Below are the code and all the weights of a small trained network. Each question names an input and a class and asks about switching units off, where a switched-off unit gives its printed mean instead of its output.

import numpy as np


def w(rows, s, z=0):
    codes = np.array(rows[::2]) - 128.0
    scale = np.full(codes.shape[1], s)
    scale[-1] = z or s
    return codes * scale


def f(y):
    return y / 2 * (1 + np.tanh(0.7978845608 * (y + 0.044715 * y**3)))


def log_softmax(a):
    a = a - a.max(-1, keepdims=True)
    return a - np.log(np.exp(a).sum(-1, keepdims=True))


def net(x, mask):
    res = np.array(x, float).reshape(1, 7) / 4 @ E
    y = f(res @ A[0][:, :-1].T + A[0][:, -1])
    res = res + np.where(mask, y, B[0][:, -1]) @ B[0][:, :-1]
    return log_softmax(res[-1] @ U[:, :-1].T + U[:, -1])


A, B = {}, {}
E = w([
[139,103,107,86,182,120,87,51,95,196,144],'x0',
[118,151,200,239,73,164,86,153,115,198,131],'x1',
[136,121,131,154,133,120,31,124,146,156,172],'x2',
[163,191,118,128,108,88,140,47,183,203,180],'x3',
[137,88,76,95,146,130,76,119,53,83,210],'x4',
[53,225,164,128,125,46,99,68,140,91,123],'x5',
[182,151,142,200,73,114,144,97,8,225,89],'x6',
],0.012)
A[0] = w([
[136,80,107,126,134,153,104,135,165,130,152,80],'N0',
[118,163,114,128,155,86,31,11,46,171,178,51],'N1',
[135,77,115,85,195,186,173,89,130,175,67,38],'N2',
[55,174,131,70,154,88,169,120,158,47,113,1],'N3',
[153,135,143,110,144,97,106,128,145,124,100,37],'N4',
[71,199,210,251,93,128,100,155,132,162,83,88],'N5',
[98,177,143,51,139,109,150,114,228,100,165,196],'N6',
[143,58,124,136,147,138,131,211,87,93,137,98],'N7',
[163,129,149,190,58,123,159,140,93,152,117,123],'N8',
[100,157,190,176,133,151,100,149,135,150,123,76],'N9',
[134,172,91,108,119,107,112,70,137,153,89,120],'N10',
[95,156,139,72,119,90,167,105,120,54,76,126],'N11',
[78,62,130,72,197,137,84,232,159,40,152,118],'N12',
[150,170,140,121,150,105,87,99,255,111,204,6],'N13',
],0.0099,0.0052)
B[0] = w([
[104,102,173,182,85,157,86,146,95,143,134,150],'N0',
[109,143,189,90,179,94,135,71,33,111,234,228],'N1',
[172,77,172,104,199,136,120,170,134,207,112,168],'N2',
[37,229,81,78,213,193,189,110,195,95,96,202],'N3',
[125,128,86,130,126,122,149,112,126,126,120,127],'N4',
[83,185,254,167,36,62,122,168,146,95,39,250],'N5',
[64,141,89,207,183,144,134,93,209,186,138,214],'N6',
[169,113,100,124,79,175,105,170,78,77,128,193],'N7',
[172,183,149,118,65,154,201,138,114,79,118,203],'N8',
[99,131,173,146,132,87,130,140,116,120,110,179],'N9',
[132,92,141,103,99,25,76,94,147,116,148,169],'N10',
[140,170,140,73,183,105,184,72,177,52,112,195],'N11',
[48,90,82,61,79,197,51,138,116,62,108,242],'N12',
[107,91,56,226,74,122,109,133,173,226,184,187],'N13',
],0.0084,0.019)
U = w([
[127,140,166,114,155,70,117,62,38,137,229,172],'0',
[121,164,203,187,75,79,135,148,125,114,80,235],'1',
[108,69,104,102,115,176,66,179,104,50,128,100],'2',
[94,115,106,200,128,106,93,113,202,198,189,121],'3',
[74,149,104,121,194,122,142,103,207,106,125,109],'4',
[203,49,165,102,190,147,153,174,126,204,95,175],'5',
[223,122,108,166,96,166,230,175,75,127,127,2],'6',
[226,91,95,89,171,11,157,93,121,164,82,80],'7',
],0.011,0.0029)

Each question gives the input, the list of numbers given to net, and the class t.
The units are the neurons (one row each of A and B). Each row of codes is followed by its name. A weight is (code - 128) times the scale printed after its matrix; where a second scale follows, it is the last column's (A, B and U).
mask holds one flag per neuron, in row order. A switched-off neuron (its flag False) gives its mean, the last column of its row in B, instead of its output. The means were averaged over made-up inputs and are rounded, as every weight is.
A unit's drop is (log p(t) with every unit on - log p(t) with that unit switched off) / (log p(t) with every unit on - log p(t) with every unit switched off).
The circuit of an input: a set's keep is (log p(t) with only the set's units on - log p(t) with every unit switched off) / (log p(t) with every unit on - log p(t) with every unit switched off). Starting from the 12 units with the biggest drops (on a tie, the unit counted first), units are removed one at a time, each time the one whose removal leaves the highest keep (on an exact tie, the one counted first), for as long as the keep stays at least 0.8.
circuit, biggest first: the units of the circuit, biggest drop first
k most important neurons: the k neurons with the biggest drops, biggest first
drop when u is switched off: that unit's drop, to one decimal
input [-3,-1,-6,5,-6,6,1], class 4: 2 most important neurons	N3, N6
input [6,-7,7,3,1,-1,-7], class 3: circuit, biggest first	N13
input [-3,-3,-1,4,0,-4,-2], class 3: 2 most important neurons	N3, N11
input [-1,-7,-3,-8,5,7,5], class 4: 2 most important neurons	N11, N3
input [6,-1,-3,8,3,3,-3], class 3: 3 most important neurons	N13, N6, N8
input [2,6,-5,4,-1,-8,-2], class 6: 2 most important neurons	N8, N6
input [-5,-1,-1,5,1,-5,1], class 6: 2 most important neurons	N5, N12
input [-5,3,-2,-4,-2,1,-4], class 2: 2 most important neurons	N12, N7
input [5,-1,-6,5,-2,-8,-8], class 3: 2 most important neurons	N6, N13
input [-4,0,0,6,4,-3,0], class 3: 2 most important neurons	N1, N5
input [-7,2,5,7,2,6,-6], class 3: drop when N13 is switched off	1.2
input [-2,0,7,0,-5,2,-6], class 3: drop when N13 is switched off	0.8
input [2,0,8,6,8,2,-5], class 3: drop when N6 is switched off	1.5
input [7,-3,5,4,-7,-2,1], class 0: circuit, biggest first	N1
